Below are the code and all the weights of a small trained network. Each question names an input and a target symbol and asks about switching units off, where a switched-off unit gives its printed mean instead of its output.

import numpy as np


def w(rows, s, z=0):
    codes = np.array(rows[::2]) - 128.0
    scale = np.full(codes.shape[1], s)
    scale[-1] = z or s
    return codes * scale


def f(y):
    return y / 2 * (1 + np.tanh(0.7978845608 * (y + 0.044715 * y**3)))


def softmax(a):
    e = np.exp(a - a.max(-1, keepdims=True))
    return e / e.sum(-1, keepdims=True)


def log_softmax(a):
    a = a - a.max(-1, keepdims=True)
    return a - np.log(np.exp(a).sum(-1, keepdims=True))


def net(x, mask):
    ids = ['ΓΛΩαδεθστψ'.index(c) for c in x.split()]
    T = len(ids)
    res = E[ids] + P[:T]
    u = 0
    for l in range(2):
        q, k, v = (res @ M[l].T for M in (Q, K, V))
        z = softmax(np.where(np.tri(T) > 0, q @ k.T / 4**0.5, -1e9)) @ v
        res = res + np.where(mask[u], z, O[l][:, -1]) @ O[l][:, :-1]
        u += 1
        y = f(res @ A[l][:, :-1].T + A[l][:, -1])
        res = res + np.where(mask[u : u + 16], y, B[l][:, -1]) @ B[l][:, :-1]
        u += 16
    return log_softmax(res[-1] @ U[:, :-1].T + U[:, -1])


Q, K, V, O, A, B = {}, {}, {}, {}, {}, {}
E = w([
[109,137,170,124],'Γ',
[107,128,129,104],'Λ',
[138,136,255,172],'Ω',
[149,115,86,96],'α',
[124,150,184,116],'δ',
[170,133,83,89],'ε',
[96,124,163,132],'θ',
[121,136,121,95],'σ',
[92,118,164,140],'τ',
[87,110,133,123],'ψ',
],0.022)
P = w([
[106,88,123,161],'0',
[147,249,113,136],'1',
[86,105,125,102],'2',
[163,92,75,153],'3',
[152,206,138,107],'4',
[82,96,145,77],'5',
[199,91,113,145],'6',
[157,196,151,90],'7',
[74,87,154,60],'8',
[199,110,123,168],'9',
[151,207,157,90],'10',
[28,111,110,86],'11',
[186,127,123,185],'12',
],0.019)
Q[0] = w([
[175,31,106,113],'L0H1',
[230,217,91,81],'L0H1',
[180,41,247,80],'L0H1',
[255,156,70,124],'L0H1',
],0.0083)
K[0] = w([
[118,244,58,107],'L0H1',
[144,93,101,2],'L0H1',
[246,96,121,73],'L0H1',
[106,129,169,179],'L0H1',
],0.0065)
V[0] = w([
[196,108,60,101],'L0H1',
[43,141,129,156],'L0H1',
[253,119,120,161],'L0H1',
[105,105,140,7],'L0H1',
],0.0048)
O[0] = w([
[93,119,36,207,2],'L0H1',
[222,3,134,109,64],'L0H1',
[136,140,125,161,232],'L0H1',
[3,213,48,149,92],'L0H1',
],0.0052,0.0015)
A[0] = w([
[132,32,146,158,253],'L0N1',
[142,110,59,92,177],'L0N2',
[183,98,170,187,29],'L0N3',
[65,154,142,110,216],'L0N4',
[172,120,108,107,154],'L0N5',
[99,88,116,135,133],'L0N6',
[132,119,151,169,154],'L0N7',
[181,118,140,145,136],'L0N8',
[156,120,106,203,120],'L0N9',
[80,55,183,129,80],'L0N10',
[59,85,143,84,29],'L0N11',
[112,23,107,250,91],'L0N12',
[144,139,196,65,187],'L0N13',
[88,141,182,138,92],'L0N14',
[150,158,126,164,103],'L0N15',
[138,61,89,97,91],'L0N16',
],0.015,0.0049)
B[0] = w([
[106,112,77,193,187],'L0N1',
[28,97,116,50,152],'L0N2',
[129,135,85,103,192],'L0N3',
[125,154,5,44,183],'L0N4',
[67,127,154,127,138],'L0N5',
[98,27,114,144,132],'L0N6',
[89,126,128,79,170],'L0N7',
[122,98,105,151,165],'L0N8',
[182,94,90,205,145],'L0N9',
[78,168,1,179,183],'L0N10',
[131,78,17,129,159],'L0N11',
[133,167,183,38,155],'L0N12',
[93,170,57,125,249],'L0N13',
[86,130,43,30,200],'L0N14',
[211,37,36,97,148],'L0N15',
[133,72,207,100,140],'L0N16',
],0.0064,0.015)
Q[1] = w([
[116,112,95,171],'L1H1',
[104,186,130,2],'L1H1',
[184,38,215,114],'L1H1',
[208,198,116,23],'L1H1',
],0.009)
K[1] = w([
[217,122,165,154],'L1H1',
[42,144,76,2],'L1H1',
[199,49,96,211],'L1H1',
[72,21,119,88],'L1H1',
],0.0087)
V[1] = w([
[41,212,121,150],'L1H1',
[89,138,138,80],'L1H1',
[163,232,141,113],'L1H1',
[254,110,160,9],'L1H1',
],0.0076)
O[1] = w([
[230,93,190,113,254],'L1H1',
[206,155,24,126,205],'L1H1',
[244,61,95,13,104],'L1H1',
[151,163,2,114,15],'L1H1',
],0.0081,0.0099)
A[1] = w([
[189,187,104,129,113],'L1N1',
[130,111,84,119,198],'L1N2',
[184,104,82,177,13],'L1N3',
[37,74,85,163,87],'L1N4',
[181,145,246,130,152],'L1N5',
[151,90,102,130,254],'L1N6',
[154,164,100,162,117],'L1N7',
[85,194,130,120,161],'L1N8',
[231,128,121,116,71],'L1N9',
[166,150,155,56,191],'L1N10',
[181,93,174,170,88],'L1N11',
[79,171,92,89,178],'L1N12',
[135,193,166,177,129],'L1N13',
[185,69,155,84,162],'L1N14',
[150,119,220,165,35],'L1N15',
[67,122,118,183,248],'L1N16',
],0.014,0.0077)
B[1] = w([
[167,200,128,116,184],'L1N1',
[143,157,158,163,227],'L1N2',
[107,5,100,83,149],'L1N3',
[193,142,111,126,194],'L1N4',
[160,59,97,202,201],'L1N5',
[122,163,178,172,214],'L1N6',
[183,114,43,124,148],'L1N7',
[132,87,108,154,181],'L1N8',
[86,129,182,138,171],'L1N9',
[149,95,149,65,212],'L1N10',
[100,145,144,92,141],'L1N11',
[70,86,136,124,249],'L1N12',
[91,62,121,114,155],'L1N13',
[88,195,120,188,182],'L1N14',
[101,247,2,115,154],'L1N15',
[117,152,198,132,179],'L1N16',
],0.0096,0.015)
U = w([
[184,36,127,96,129],'Γ',
[74,63,165,72,144],'Λ',
[254,168,107,242,226],'Ω',
[48,171,96,157,28],'α',
[216,163,169,74,66],'δ',
[153,233,59,148,3],'ε',
[141,55,105,141,73],'θ',
[128,157,112,67,185],'σ',
[123,61,93,159,55],'τ',
[80,143,192,207,224],'ψ',
],0.0097,0.0044)

Each question gives the input, a string of symbols that net reads in full, and the target symbol t.
The units are the heads (4 rows each of Q, K, V and O) and the neurons (one row each of A and B). Each row of codes is followed by its name. A weight is (code - 128) times the scale printed after its matrix; where a second scale follows, it is the last column's (O, A, B and U).
mask holds one flag per unit, layer by layer, with each layer's heads first. A switched-off unit (its flag False) gives its mean, the last column of its rows in O or B, instead of its output. The means were averaged over made-up inputs and are rounded, as every weight is.
A unit's drop is (log p(t) with every unit on - log p(t) with that unit switched off) / (log p(t) with every unit on - log p(t) with every unit switched off).
The circuit of an input: a set's keep is (log p(t) with only the set's units on - log p(t) with every unit switched off) / (log p(t) with every unit on - log p(t) with every unit switched off). Starting from the 12 units with the biggest drops (on a tie, the unit counted first), units are removed one at a time, each time the one whose removal leaves the highest keep (on an exact tie, the one counted first), for as long as the keep stays at least 0.8.
circuit, biggest first: the units of the circuit, biggest drop first
unit that matters most: the unit with the biggest drop
top k neurons: the k neurons with the biggest drops, biggest first
top k neurons in layer l: the k neurons of layer l with the biggest drops, biggest first
input θ τ σ δ Ω ε α δ Ω σ Ω, target Ω: circuit, biggest first : (L1H1; L1N5; L0N10; L0N14)
input ε σ Ω τ Ω ε ε Ω Ω Γ σ, target Ω: top 2 neurons in layer 1 : (L1N5; L1N14)
input ε ε Ω Γ Ω τ α α δ δ θ ψ, target τ: unit that matters most : L1N3
input Λ Ω Ω Ω δ ε, target Λ: circuit, biggest first : (L0N2; L1N12)
input δ Ω ψ Ω δ δ Λ σ Λ θ, target ψ: circuit, biggest first : (L0N13; L0N4; L1H1; L0N14)
input θ ε δ Ω Ω ψ δ ψ, target ψ: circuit, biggest first : (L1H1; L0N10)
input Ω Ω ε α Γ, target ε: circuit, biggest first : (L1H1; L1N1)
input σ Ω Ω Ω Ω θ τ, target ψ: circuit, biggest first : (L0N13; L0N4; L0N14; L1H1)
input θ δ Ω ε ε, target Ω: top 2 neurons in layer 0 : (L0N14; L0N10)
input τ δ θ Ω θ ε ψ Ω, target ε: circuit, biggest first : (L1H1; L0N13)
input ε Ω ε Ω σ Ω Ω δ, target Ω: top 3 neurons : (L1N5; L0N14; L0N10)
input δ Ω Γ α ε θ δ Ω Ω Γ δ, target Ω: circuit, biggest first : (L1H1; L1N5; L0N10)
input Ω Ω Ω Ω Γ, target Ω: top 3 neurons : (L1N5; L0N10; L1N15)
input α ε δ σ ε σ Ω δ Γ Ω ε ε, target Λ: circuit, biggest first : (L1N12)
input δ ε Ω Ω Ω δ Λ Ω, target δ: circuit, biggest first : (L1N10; L0N10; L0N1)
input Ω ε Ω Λ α ψ Ω δ Ω Ω Ω, target Ω: top 2 neurons : (L1N5; L0N10)
input ε Ω α Ω Ω ε Ω Ω ε Ω δ, target ε: top 3 neurons : (L0N2; L1N1; L1N7)
input Ω ε σ σ σ Λ τ δ, target Λ: top 3 neurons in layer 0 : (L0N11; L0N10; L0N13)
input Ω τ Ω Ω θ, target Ω: top 3 neurons : (L1N5; L0N10; L1N15)
input ε δ ε ε δ σ δ ψ δ δ δ, target δ: top 3 neurons in layer 0 : (L0N14; L0N4; L0N10)
input Γ Ω Ω Ω Ω α δ ε, target α: top 2 neurons : (L0N2; L0N16)
input α α Λ α Ω, target Λ: top 2 neurons : (L0N14; L0N13)
input ε δ α Ω Ω Ω Ω Λ, target Ω: top 3 neurons in layer 0 : (L0N14; L0N13; L0N10)
input δ Γ Ω, target σ: top 2 neurons in layer 1 : (L1N5; L1N12)
input ψ σ Γ σ Ω, target Γ: top neuron in layer 1 : (L1N5)
input Ω Ω Γ ε ψ Ω Ω δ α δ ε, target α: top 3 neurons : (L0N2; L0N16; L0N11)
